Each row is shifted at random along 7 fixed directions that mean nothing.
Known rows, with every step that occurs:
gegi pipob mebe rozif: 98  27  -13  11  -20  -46  -160  43  -35  -184  -3  -121  -16  -31  -91  36  65  31  127  66  97  164  150  -46  15  -96  -39  0  76  -95  -70  84  1  168  92  75  232  -37  -361  -176  99  -3  115  -130  -144  -31  114  26  66  -138  74
pipob rozif talos mosenen lida: -4  7  -15  -17  -10  93  34  122  -115  -103  50  191  165  27  -114  -210  -19  1  -169  183  43  -211  61  30  58  -143  -11  -93  -227  15  45  52  -14  81  -274  -184  93  66  204  94  -58  -100  27  -84  -20  149  56  -66  74  446  35
buni mebe gegi rozif talos mosenen setonip lemo sazes: -232  39  98  162  81  86  285  -120  48  -46  -149  108  87  -173  130  -261  23  -45  7  -100  -62  -74  -157  81  142  -70  -124  89  -36  260  22  -193  -46  -104  172  -168  -262  46  -142  281  -255  -213  79  104  302  -327  11  32  60  289  104
buni lida rozif talos mosenen setonip lemo mebe pipob gegi: -310  83  -93  -126  15  40  79  282  -103  136  45  -32  -3  73  -15  -201  109  244  -15  -122  -8  -129  3  -251  129  107  -154  47  -253  140  -177  1  -365  24  -147  17  109  -26  -227  262  -194  165  -295  -204  -197  291  376  -32  155  247  -142
sazes setonip lemo mebe: 89  125  -11  135  130  -90  36  -61  212  -208  -113  -219  -170  54  131  304  -65  -289  27  34  -281  156  -61  83  148  112  28  -62  117  -87  -98  -47  -83  -2  29  102  195  -35  391  -194  35  -25  254  120  152  -83  71  -119  -81  -138  41
lemo mosenen setonip mebe pipob gegi rozif talos buni lida: -173  40  20  -113  95  87  134  310  -27  113  25  229  222  83  -38  -259  46  220  -102  144  13  -277  89  -54  20  -3  -134  -74  -396  83  -210  12  -288  137  -210  -209  227  54  -49  245  -78  -9  -115  -74  -107  168  194  -139  112  333  -13
mebe gegi rozif lida: 171  1  -24  52  134  66  -405  220  -212  -48  79  -14  25  -63  -142  95  32  133  5  79  -176  -63  134  -233  24  -158  -154  -15  -120  260  -238  112  -205  237  -298  -55  443  154  8  -47  28  127  -24  85  -220  -88  65  8  -18  121  6
gegi mebe rozif lida: 186  -128  -12  51  66  133  -235  -178  -98  -109  39  -84  123  -164  -26  43  -8  -2  -81  -30  8  -80  -116  -94  50  -124  -10  35  98  206  51  77  66  78  -108  77  26  31  -3  33  60  187  -65  29  -58  -259  -142  175  -12  186  13
lemo mosenen lida rozif pipob mebe gegi: -53  93  26  75  239  83  33  178  -170  60  -50  -6  -62  -111  -11  -234  246  178  201  204  221  -160  110  -55  38  197  25  -51  -145  108  110  -58  -56  102  23  91  29  -40  -260  -101  -106  -11  69  -7  -171  223  -40  81  74  114  88
pipob mebe lida rozif talos mosenen setonip lemo sazes: -32  4  -47  331  -51  171  218  -200  -71  -183  -81  -321  33  -227  61  -183  -15  -267  -10  -173  -66  -58  -207  -158  329  -68  -139  304  252  193  179  -307  -40  56  -72  26  75  45  1  266  -152  75  -9  -255  117  -246  285  131  195  501  106
sazes setonip mebe rozif: 23  64  -134  33  284  12  -449  127  232  118  85  -209  -66  14  172  288  120  90  -6  16  -243  33  93  -40  7  0  -33  -415  -71  72  -133  85  -143  -97  -10  213  57  -73  306  -165  -34  109  -144  256  6  -61  -305  -2  -297  -313  -228
lemo mosenen setonip mebe: 106  33  162  73  213  4  418  -151  261  -197  -112  158  31  79  135  205  -164  -208  -175  78  6  -72  -234  339  101  217  159  -53  -16  -20  161  -49  150  -15  -1  12  -2  -27  444  89  -51  -19  213  134  363  27  -103  -134  -56  140  86
lida setonip mebe rozif pipob gegi sazes: -14  10  -74  56  91  11  -130  -12  -95  131  21  -89  -21  -180  30  51  56  109  249  -167  184  90  60  -161  20  85  -93  -95  192  160  96  94  11  39  259  169  -48  6  -423  -41  -114  159  -158  -92  -121  -180  -152  315  -8  -241  19
mosenen setonip lemo sazes gegi mebe rozif lida: 218  -61  -5  -161  -108  -124  -370  19  150  19  108  238  -65  127  -58  381  -33  96  130  -89  -188  212  209  -40  -343  -246  106  -133  -129  -173  -147  212  48  -8  13  29  124  22  102  -187  335  51  -49  211  -3  -207  -192  -110  -250  -623  -70
mebe lida buni talos mosenen setonip lemo: -235  9  205  29  21  103  269  1  -34  233  -201  693  219  -5  35  -345  -16  89  -87  86  75  -508  -48  113  -38  -171  -50  -21  -348  -80  168  -102  137  -119  75  -482  -386  92  137  519  -197  -275  22  80  341  311  -119  -33  182  618  140
talos buni lida setonip mebe pipob rozif gegi: -166  -71  -182  -102  -108  -18  45  54  -112  116  143  -318  4  5  -10  -139  62  48  -52  -139  52  185  -39  -50  90  111  -93  -34  94  202  94  -5  -63  -105  106  163  -205  -52  -303  47  -183  131  -317  -324  -185  27  1  181  49  151  -191
rozif gegi mebe lida: 12  -56  -162  85  -68  139  -136  -102  -133  -282  -6  -266  44  -14  -22  -46  -65  -80  47  -162  81  174  -144  -27  164  43  -65  207  322  89  97  -91  -50  76  237  118  135  -84  -511  49  -63  31  49  -362  -57  -44  265  118  139  115  -8
pipob mebe lida talos: -6  -24  -8  164  108  138  -22  -60  19  -219  -80  -18  84  -62  -50  -192  -26  -112  -104  32  122  -178  -135  56  165  17  -9  70  26  37  136  -99  76  81  -16  -121  61  -54  -40  165  -56  -78  138  -86  116  55  96  27  115  412  44
gegi sazes setonip mebe: 135  69  -58  34  70  2  -268  -149  3  126  -22  136  37  -111  82  287  -124  43  242  -125  -85  -32  66  -117  -53  -161  11  -211  240  -158  77  173  54  -24  141  142  77  31  334  -98  118  137  -66  82  87  -197  -187  255  -55  -257  123
gegi pipob lemo mebe lida: 105  0  -48  172  41  63  -112  -157  -13  -67  -67  -321  -46  -181  83  46  18  -160  160  80  25  132  -18  -51  87  -86  21  -31  233  45  83  -112  307  37  179  148  -70  -58  -221  -178  110  -74  174  36  74  -156  -176  152  5  -81  93
mebe lida setonip lemo mosenen: 167  16  -241  10  -51  87  -499  244  -116  74  -14  -220  -84  64  62  328  85  -17  101  -125  -197  216  192  -295  -59  -218  -119  -299  221  -135  288  -18  -5  -26  222  283  81  56  -73  -217  -65  128  -137  -80  -26  70  -174  52  -145  -335  -174
mebe lida setonip lemo sazes gegi pipob rozif talos: 78  -133  -233  113  -80  94  -96  -55  63  -446  6  -266  14  5  48  152  -177  -223  -120  -343  -55  256  -216  32  106  -47  -94  278  170  120  -255  -12  -104  72  115  104  254  -14  -300  107  9  88  -34  -145  156  -301  220  -22  -66  -57  -134
setonip lemo mosenen lida buni mebe gegi: 161  -22  138  -143  -103  -125  170  -144  -8  91  -28  103  -48  94  7  155  39  -80  4  83  40  94  -31  210  -164  89  189  77  152  -237  331  -48  125  -145  69  110  -247  -51  321  -207  -17  -70  124  148  10  -70  -276  13  -90  -157  113
lida setonip mebe rozif gegi: 70  -7  -101  -55  27  -94  -146  105  -4  -71  129  -239  -94  130  -50  275  -30  17  -21  -243  -71  239  -20  -110  107  169  -97  -16  154  145  -3  101  -192  105  -39  243  299  16  -110  0  -118  306  -189  -174  -223  14  243  19  -14  -121  -153
lida buni talos mosenen setonip mebe: -160  14  -98  38  -100  125  -97  24  -251  456  107  49  180  -82  85  -196  82  254  -49  -159  80  -153  112  -273  65  -371  -150  -188  44  9  322  -1  53  -195  -24  164  -210  98  414  251  -296  167  -438  -175  -50  27  -114  266  84  348  -64
lida talos buni mosenen setonip lemo mebe rozif: -14  19  148  204  -176  -48  433  -214  -56  105  -22  -184  59  -77  53  -120  30  -257  -135  16  -8  -22  -98  7  221  -44  -72  225  127  7  236  -229  -57  -22  -115  52  -20  102  282  176  -194  63  35  -159  2  -186  217  23  230  532  171
pipob mebe lida rozif talos buni mosenen setonip: -103  5  154  17  12  82  321  -25  177  -64  26  113  32  119  -84  -284  35  -81  -232  365  -72  -160  46  265  9  19  91  -105  -354  26  155  -229  106  -100  -187  -512  -307  -56  166  99  -2  -421  182  17  163  320  -52  -290  1  334  -93
lida setonip lemo mebe gegi: 159  110  124  120  79  -220  45  -103  49  40  -90  6  -196  -66  12  247  36  -191  171  92  -111  212  119  18  -34  29  63  -199  52  -22  234  -11  125  -23  136  -15  -85  69  143  -272  54  -98  239  254  74  -215  -282  30  -83  -218  157
sazes setonip mebe pipob gegi rozif: -100  159  -217  314  239  93  -291  186  35  -30  -17  -587  -58  -175  153  -30  183  -41  124  87  -131  212  163  -115  228  -4  -221  -140  56  163  -257  -112  -293  20  165  213  233  -65  -192  -245  -167  -59  43  -42  -84  -211  -65  82  -112  -159  -95
gegi pipob lemo sazes setonip mebe rozif lida buni: 83  -40  -76  113  -45  -11  -221  -54  74  79  -36  -54  47  -127  37  15  -6  -47  183  -90  -60  -31  51  -121  -80  -205  -9  33  69  -88  -141  79  114  47  3  71  54  66  100  -58  212  56  2  92  -12  -228  -88  125  -42  -235  47
lida setonip lemo mebe: -92  111  -85  -3  96  -26  -101  156  38  -10  -128  64  -93  89  37  104  30  -5  131  -133  -109  97  99  -143  72  -91  -104  -241  -31  -68  163  75  -28  -16  244  81  15  27  29  2  -112  -9  14  -42  67  116  68  27  48  -69  -36
mebe gegi pipob rozif lida talos mosenen setonip lemo: 76  -60  6  -45  -149  -105  206  95  -73  -210  57  -83  -37  76  -117  30  -76  -146  -259  15  -29  87  -72  57  -15  29  -22  356  -78  70  -320  18  -8  98  -300  -119  249  98  -106  12  10  77  -1  -94  -94  157  269  -221  -63  -47  -59
talos buni lida setonip lemo mebe gegi: -108  46  -48  -112  -31  -95  -88  126  -55  246  47  -91  -131  73  15  104  85  69  16  -56  -136  80  78  -218  12  -9  -92  -91  -5  47  35  19  -121  -81  -32  94  -72  43  136  -28  -70  125  -195  -13  -175  42  -12  37  -7  -23  -72
buni talos mosenen lida rozif pipob mebe gegi sazes: -143  -33  -13  -287  -33  -38  -16  191  -54  128  216  -103  -189  122  -78  -6  92  306  -141  93  221  -28  4  -29  -113  363  115  74  -21  15  -259  99  -36  -62  -305  87  -66  -136  -123  -135  23  158  -231  -42  -331  440  117  -132  -128  -324  -233
mebe pipob lemo sazes gegi: 236  -21  14  106  -130  -97  -242  -138  -54  -131  38  -125  -108  -113  -30  322  -169  -42  170  -202  30  251  -60  -88  -26  -7  90  129  362  -88  -147  115  64  129  63  284  256  -5  3  -165  247  200  72  59  71  -429  29  91  -6  -270  121
sazes gegi pipob rozif lida setonip lemo mebe: 34  -21  -44  133  210  86  94  -35  -84  -235  -88  -5  60  -116  30  -6  -60  -84  26  -139  31  -41  -81  -93  196  -156  -153  152  -166  296  -253  108  -70  159  -64  0  279  115  -69  167  -55  120  -7  10  14  -133  123  104  56  278  65
gegi pipob rozif mebe lida talos: -79  34  -8  -7  163  104  -185  254  -25  -52  -57  208  88  -10  -155  -392  146  140  84  233  62  -156  276  32  -81  -199  -82  -115  -395  -25  10  -4  75  119  70  -336  16  -24  -436  -26  -43  -343  167  53  -75  296  -13  -42  27  130  3
talos buni mosenen lida setonip mebe gegi: 47  0  144  -77  11  -102  106  -26  -142  334  146  114  32  -21  5  148  -25  105  -151  2  60  -136  6  -116  2  -39  -7  -16  7  97  97  86  37  -59  -350  51  -46  120  531  91  -54  276  -308  99  -153  54  -179  81  -49  191  32
sazes setonip mebe gegi pipob lemo mosenen lida talos: -204  167  -62  248  115  76  226  111  80  -53  -254  -33  25  -13  120  -268  45  -123  110  192  178  -124  11  114  106  148  0  113  -86  -279  -101  -164  19  83  216  22  122  -45  -183  -19  -30  -241  335  -80  116  234  215  -84  133  -17  172
rozif pipob mebe gegi sazes setonip: 27  19  -100  -61  8  -62  -183  -58  -32  -125  -4  -28  -102  -100  18  153  -69  135  273  -145  167  97  -46  -73  -87  111  57  -29  299  -51  -164  172  0  12  255  124  65  -47  -488  -162  188  143  -60  -49  -45  -53  48  119  -53  -541  3
buni mebe gegi rozif pipob lemo: 115  -16  232  -140  49  -165  35  -97  -145  7  -76  250  -27  -109  -161  8  -9  122  276  51  -11  6  30  28  -114  81  33  38  49  161  -50  107  194  165  101  -109  -31  45  -380  -99  96  -50  136  197  5  -51  -13  114  105  -138  232
setonip lemo mosenen lida talos buni: 25  73  198  61  -20  -19  256  60  98  120  -135  298  -39  124  1  -154  72  -240  -152  457  -105  -134  156  331  -153  60  186  -100  -250  -340  255  -190  205  -102  -35  -302  -284  -33  696  -187  -25  -469  468  201  192  192  -346  -240  -73  161  170
sazes setonip lemo mosenen lida talos buni: -90  60  -75  24  -11  113  -14  164  -20  113  -109  113  36  97  114  -89  14  -58  -116  41  -111  -231  -1  -4  -18  -41  -20  23  -49  -254  -7  -76  -107  -87  -9  46  7  17  529  59  -118  -13  -2  -27  70  211  37  -101  -8  148  1
buni lida setonip lemo mebe pipob gegi rozif talos: -168  -94  -126  58  53  99  131  -49  -11  -122  -58  -291  27  -160  125  -146  3  -57  -155  -182  21  30  -297  -40  177  158  -107  106  65  344  -93  -62  -119  -90  116  104  -199  -56  -350  158  -160  131  -153  -65  47  -213  -38  135  15  235  -121
mebe rozif gegi sazes setonip: 214  3  -20  -83  -95  -138  -177  -8  168  -225  104  -134  -197  165  -53  451  -168  -100  30  -3  -138  280  -19  153  -129  264  126  70  245  -161  -276  110  -139  48  3  71  242  -45  -82  -312  203  67  144  14  -97  -38  136  -204  -190  -587  -81
pipob mebe rozif talos: 42  86  -9  94  86  37  -178  172  15  -241  -6  -16  46  35  -160  -111  77  17  38  195  -58  -31  185  -83  118  -86  -88  -188  -165  -33  -8  5  -177  256  -141  -204  379  17  -112  -42  45  -137  230  -85  -118  -9  283  -125  122  191  50
rozif mebe gegi sazes: -30  -15  -46  -140  24  31  -184  -25  -8  -111  30  42  -83  -5  -31  93  -82  220  100  -159  155  80  -86  -42  -69  76  36  37  218  -14  -2  136  -60  -23  177  89  -7  -84  -402  -58  53  92  -64  -29  -104  -65  51  98  -36  -343  -46
setonip mebe gegi pipob lemo mosenen: -42  4  -155  212  176  159  -155  -50  -145  49  -103  -311  34  -292  259  -25  85  107  177  -156  201  12  -148  -189  144  -13  -68  -42  331  197  12  -32  49  -2  265  412  25  -45  -332  -47  -89  214  -73  -9  25  -247  -167  312  -24  -151  56
sazes setonip mebe lida rozif talos: 163  -10  -97  0  -11  -31  -124  -195  174  -83  40  -44  17  117  -51  149  -74  -199  -1  20  -264  67  27  178  -40  74  112  -204  -27  -118  223  -48  -1  -23  33  -89  -1  -81  249  -78  122  -157  90  30  172  -26  -97  20  -2  -25  -57

Rows:
-282  -18  -122  212  40  168  89  121  103  -154  -32  -307  -27  -21  91  -318  97  -109  -78  -90  -44  62  -65  26  189  8  -197  310  -74  191  -294  -274  -140  -7  131  -39  73  -72  -249  218  -198  -159  17  -199  71  -25  288  -121  32  156  -128 -> mosenen setonip lemo sazes gegi rozif pipob mebe lida talos buni
-228  -103  84  -170  18  67  42  140  103  -52  61  417  158  190  -103  -370  53  279  -273  161  347  -277  64  208  -118  -73  53  -13  -586  -42  -368  167  -85  -22  -233  -420  -87  -53  -148  234  57  -266  26  68  -36  364  7  -283  -7  178  -167 -> sazes gegi pipob mebe rozif lida buni talos mosenen
7  52  85  216  -56  49  261  116  -127  59  107  -379  89  -10  -102  -159  64  -176  -335  281  -142  -4  121  -95  285  -95  -218  218  -149  98  -110  -216  -86  158  -535  -142  268  170  423  92  -194  -30  42  -159  -201  72  301  -168  124  567  -14 -> gegi rozif lida buni talos mosenen setonip mebe pipob
-126  67  108  -149  -49  -110  318  70  105  73  23  58  -76  166  -56  -27  40  -36  -150  137  -180  -17  17  77  19  193  52  -27  -309  -61  10  -66  -60  -35  -186  -165  -143  -40  165  77  -27  -95  29  19  23  316  137  -213  74  187  -70 -> buni lida rozif talos mosenen setonip lemo mebe pipob
145  -24  -113  137  34  41  -268  -33  -82  -82  80  -461  -73  -99  -5  103  72  -83  177  37  -68  257  99  -130  110  -52  -73  -12  137  199  -114  -66  28  148  54  240  247  -17  -316  -228  85  10  69  -20  -119  -168  6  90  10  -145  -13 -> sazes gegi rozif pipob lemo mebe lida
35  50  1  78  31  -95  -185  21  96  -157  -86  -79  -159  -102  43  118  -89  -8  240  -65  -44  145  -42  -41  -84  122  89  52  227  -68  -330  77  85  55  166  58  81  -42  -264  -246  272  39  186  143  40  -106  89  -97  -143  -556  30 -> rozif gegi mebe pipob lemo sazes setonip
149  -85  84  1  -84  -122  126  -220  194  -6  -17  27  -10  74  22  99  -37  -235  -147  119  -151  -64  -102  211  -78  74  154  -52  -88  -116  22  -23  27  -92  -182  -130  -120  23  444  -47  146  -72  149  221  100  -158  -138  -109  -46  88  6 -> sazes setonip lemo mebe rozif lida buni talos
-101  139  114  -1  72  33  80  46  3  122  -26  133  -114  -9  -37  -78  38  164  149  221  54  -128  141  32  -75  97  55  80  -116  -167  -27  -27  -112  -54  -33  -119  -102  -22  -80  -141  28  -140  85  80  -138  276  27  -42  -6  -138  71 -> buni mosenen lida rozif mebe gegi sazes setonip
-185  -132  -90  -313  -55  35  -9  135  22  28  218  52  131  191  18  -99  -5  262  -361  -75  136  -152  -174  32  -32  35  21  -38  -180  171  -211  154  -268  -124  -308  56  -4  -40  35  209  -8  174  -357  -24  -183  143  136  -157  -30  140  -284 -> lemo mebe gegi rozif talos buni mosenen lida
125  52  -48  221  119  125  -1  -74  -143  169  18  -195  11  -122  81  8  109  -50  217  -4  -61  28  73  -67  100  22  -36  -94  108  172  422  -224  6  10  128  194  18  24  -12  -13  -194  52  -34  -98  -20  -75  -149  232  50  200  74 -> lemo mosenen setonip mebe lida rozif gegi
27  1  8  -172  -220  -45  62  56  -29  96  60  -226  -69  141  -65  44  5  -1  -74  -5  -21  191  32  -39  -70  10  48  22  221  -219  164  -83  195  -54  44  200  -141  -27  74  -137  -26  49  -79  -103  -38  101  151  -127  -14  -247  -126 -> lida talos buni mebe pipob lemo mosenen setonip
-215  28  28  2  46  58  89  -21  -127  246  -34  368  189  -46  -55  -316  -1  140  3  -6  18  -285  35  -91  57  -92  -107  -173  -248  114  234  -6  -46  -7  14  -310  -206  89  95  359  -132  -110  -114  -55  57  -13  -51  185  231  567  110 -> rozif talos buni lida setonip mebe gegi
153  -38  103  -214  -163  -158  93  -101  -139  20  200  -212  -191  44  -146  118  15  46  -101  64  96  235  54  53  -127  150  142  328  127  -32  -19  41  80  -20  -234  176  -52  -68  -31  -301  81  125  -99  -7  -347  142  -54  -4  -85  -269  -18 -> talos mosenen lida rozif mebe gegi pipob
17  -12  -10  237  -172  28  111  -3  -143  89  69  -482  -91  -162  79  -65  92  -171  -62  -14  -60  103  -9  -214  172  -75  -113  222  310  77  59  -301  134  -33  -202  92  -6  62  171  -12  -138  113  -81  -148  -83  -95  105  3  -32  150  -16 -> rozif pipob mebe lida buni talos mosenen setonip lemo sazes
-4  -77  150  -95  -164  -60  203  -33  37  99  124  155  62  120  -96  -100  -54  58  -158  119  124  -82  62  64  -119  -132  83  124  -314  -35  -255  61  108  31  -309  -177  20  75  83  102  189  -42  -17  70  -76  144  113  -232  22  31  -34 -> sazes gegi pipob lemo mebe rozif lida talos buni mosenen setonip
82  103  193  -41  61  -90  128  -115  52  78  -150  164  -48  -86  80  140  -32  -55  236  113  4  -35  36  91  -118  97  71  -2  165  -191  -107  -2  -38  -22  142  -115  -77  -16  79  -222  90  -121  226  252  94  -215  -189  -12  -101  -345  219 -> talos buni mebe pipob gegi sazes setonip lemo mosenen
73  -241  -122  84  -194  114  -76  -398  -72  152  157  -292  87  -244  119  27  -164  -78  -158  -338  -104  83  -253  -137  32  -184  2  118  367  312  60  -13  184  -190  -90  291  -294  38  466  88  58  293  -371  17  89  -627  -335  346  -95  120  -54 -> pipob lemo sazes gegi rozif talos buni lida setonip mebe
131  -72  30  53  -189  -5  -2  -66  51  -18  31  -137  -7  16  68  228  -73  -141  -130  -120  -117  121  -91  -60  -20  -178  4  267  282  -129  65  -82  102  -104  -89  99  -8  41  302  -22  47  152  -63  -23  32  -43  36  -95  -149  -157  -53 -> gegi mebe lida buni mosenen setonip lemo sazes
-90  -56  2  -254  -59  15  166  26  154  -2  57  -142  -122  245  73  144  -28  -37  -305  -15  42  47  -241  198  -61  354  126  267  197  -164  -83  -75  -68  -173  -109  157  -136  -167  319  -74  -101  51  -19  28  -73  113  99  -210  -190  -287  -169 -> setonip lemo mosenen lida talos buni mebe gegi sazes
